Below are the code and all the weights of a small trained network. Each question names an input and a class and asks about switching units off, where a switched-off unit gives its printed mean instead of its output.

import numpy as np


def w(rows, s, z=0):
    codes = np.array(rows[::2]) - 128.0
    scale = np.full(codes.shape[1], s)
    scale[-1] = z or s
    return codes * scale


def f(y):
    return y / 2 * (1 + np.tanh(0.7978845608 * (y + 0.044715 * y**3)))


def log_softmax(a):
    a = a - a.max(-1, keepdims=True)
    return a - np.log(np.exp(a).sum(-1, keepdims=True))


def net(x, mask):
    res = np.array(x, float).reshape(1, 8) / 4 @ E
    y = f(res @ A[0][:, :-1].T + A[0][:, -1])
    res = res + np.where(mask, y, B[0][:, -1]) @ B[0][:, :-1]
    return log_softmax(res[-1] @ U[:, :-1].T + U[:, -1])


A, B = {}, {}
E = w([
[137,39,171,228,182,70],'x0',
[116,218,101,112,70,94],'x1',
[70,40,47,84,132,169],'x2',
[21,110,165,232,86,118],'x3',
[156,117,132,98,155,158],'x4',
[205,63,135,80,2,105],'x5',
[217,15,160,218,114,223],'x6',
[68,204,208,196,109,162],'x7',
],0.0077)
A[0] = w([
[134,169,96,92,225,108,200],'N1',
[137,153,175,160,103,218,209],'N2',
[128,153,41,198,216,147,253],'N3',
[86,214,143,152,82,125,202],'N4',
[170,110,161,81,182,199,178],'N5',
[153,172,164,92,54,217,226],'N6',
[98,191,148,69,55,93,218],'N7',
[138,47,178,114,78,85,197],'N8',
[163,107,79,162,178,168,221],'N9',
[150,66,136,139,105,129,194],'N10',
[143,136,179,103,104,139,219],'N11',
[100,102,156,214,120,113,231],'N12',
[60,146,97,96,6,104,169],'N13',
],0.012,0.0051)
B[0] = w([
[131,59,171,114,144,39,220],'N1',
[180,168,187,137,224,243,211],'N2',
[56,126,238,65,150,108,217],'N3',
[117,127,102,231,167,94,234],'N4',
[182,157,150,42,185,139,200],'N5',
[162,227,45,140,164,152,232],'N6',
[144,114,44,204,168,62,249],'N7',
[161,107,121,134,2,168,203],'N8',
[103,81,150,52,150,197,198],'N9',
[172,117,161,72,30,196,192],'N10',
[206,156,43,227,129,131,176],'N11',
[57,128,192,147,102,180,229],'N12',
[95,56,25,179,166,163,233],'N13',
],0.0075,0.012)
U = w([
[186,163,137,131,111,11,96],'0',
[131,85,154,154,8,157,169],'1',
[93,97,168,72,147,100,242],'2',
[190,221,104,126,154,184,3],'3',
[116,133,44,187,133,113,131],'4',
[97,214,162,206,144,149,20],'5',
],0.013,0.0021)

Each question gives the input, the list of numbers given to net, and the class t.
The units are the neurons (one row each of A and B). Each row of codes is followed by its name. A weight is (code - 128) times the scale printed after its matrix; where a second scale follows, it is the last column's (A, B and U).
mask holds one flag per neuron, in row order. A switched-off neuron (its flag False) gives its mean, the last column of its row in B, instead of its output. The means were averaged over made-up inputs and are rounded, as every weight is.
A unit's drop is (log p(t) with every unit on - log p(t) with that unit switched off) / (log p(t) with every unit on - log p(t) with every unit switched off).
The circuit of an input: a set's keep is (log p(t) with only the set's units on - log p(t) with every unit switched off) / (log p(t) with every unit on - log p(t) with every unit switched off). Starting from the 12 units with the biggest drops (on a tie, the unit counted first), units are removed one at a time, each time the one whose removal leaves the highest keep (on an exact tie, the one counted first), for as long as the keep stays at least 0.8.
circuit, biggest first: the units of the circuit, biggest drop first
most important unit: the unit with the biggest drop
top k neurons: the k neurons with the biggest drops, biggest first
drop when u is switched off: that unit's drop, to one decimal
input [-1,-6,4,-3,-5,-2,7,-3], class 2: most important unit : N5
input [1,6,5,-6,6,-6,2,6], class 2: circuit, biggest first : [N3; N1]
input [-4,2,-8,7,5,8,2,-2], class 4: circuit, biggest first : [N13; N7]
input [4,8,4,-1,8,-1,6,-4], class 1: circuit, biggest first : [N10; N6]
input [2,-3,-6,-7,8,-1,-1,-1], class 2: circuit, biggest first : [N1; N6]
input [-7,2,3,2,5,5,3,2], class 3: top 2 neurons : [N6; N2]
input [-1,2,3,7,-3,1,1,-2], class 1: top 3 neurons : [N6; N7; N12]
input [-2,-3,-6,-3,2,-2,-1,-4], class 0: circuit, biggest first : [N2; N1]
input [0,3,8,7,8,7,-4,-7], class 1: top 4 neurons : [N8; N6; N10; N4]
input [8,-3,8,8,-6,-8,0,4], class 2: top 2 neurons : [N3; N6]
input [3,-6,3,0,4,-1,8,1], class 1: top 2 neurons : [N10; N8]
input [-3,1,-3,-4,-1,-3,-3,3], class 0: top 2 neurons : [N1; N13]
input [2,2,-1,8,6,-6,-8,-5], class 2: top 4 neurons : [N3; N1; N6; N11]
input [7,-8,0,7,3,-5,5,-2], class 1: circuit, biggest first : [N10]
input [-1,-8,-5,0,0,2,1,-5], class 1: top 2 neurons : [N6; N8]
input [-8,2,-4,4,-5,5,6,1], class 3: top 3 neurons : [N2; N6; N1]
input [-5,5,4,-2,-3,2,3,-2], class 4: top 2 neurons : [N13; N2]
input [-2,4,-8,2,6,-4,-3,-1], class 0: drop when N1 is switched off : 0.3
input [2,5,5,-6,-4,0,-2,-2], class 0: drop when N9 is switched off : 0.2
input [0,-3,1,5,4,2,1,-8], class 1: drop when N6 is switched off : 0.0
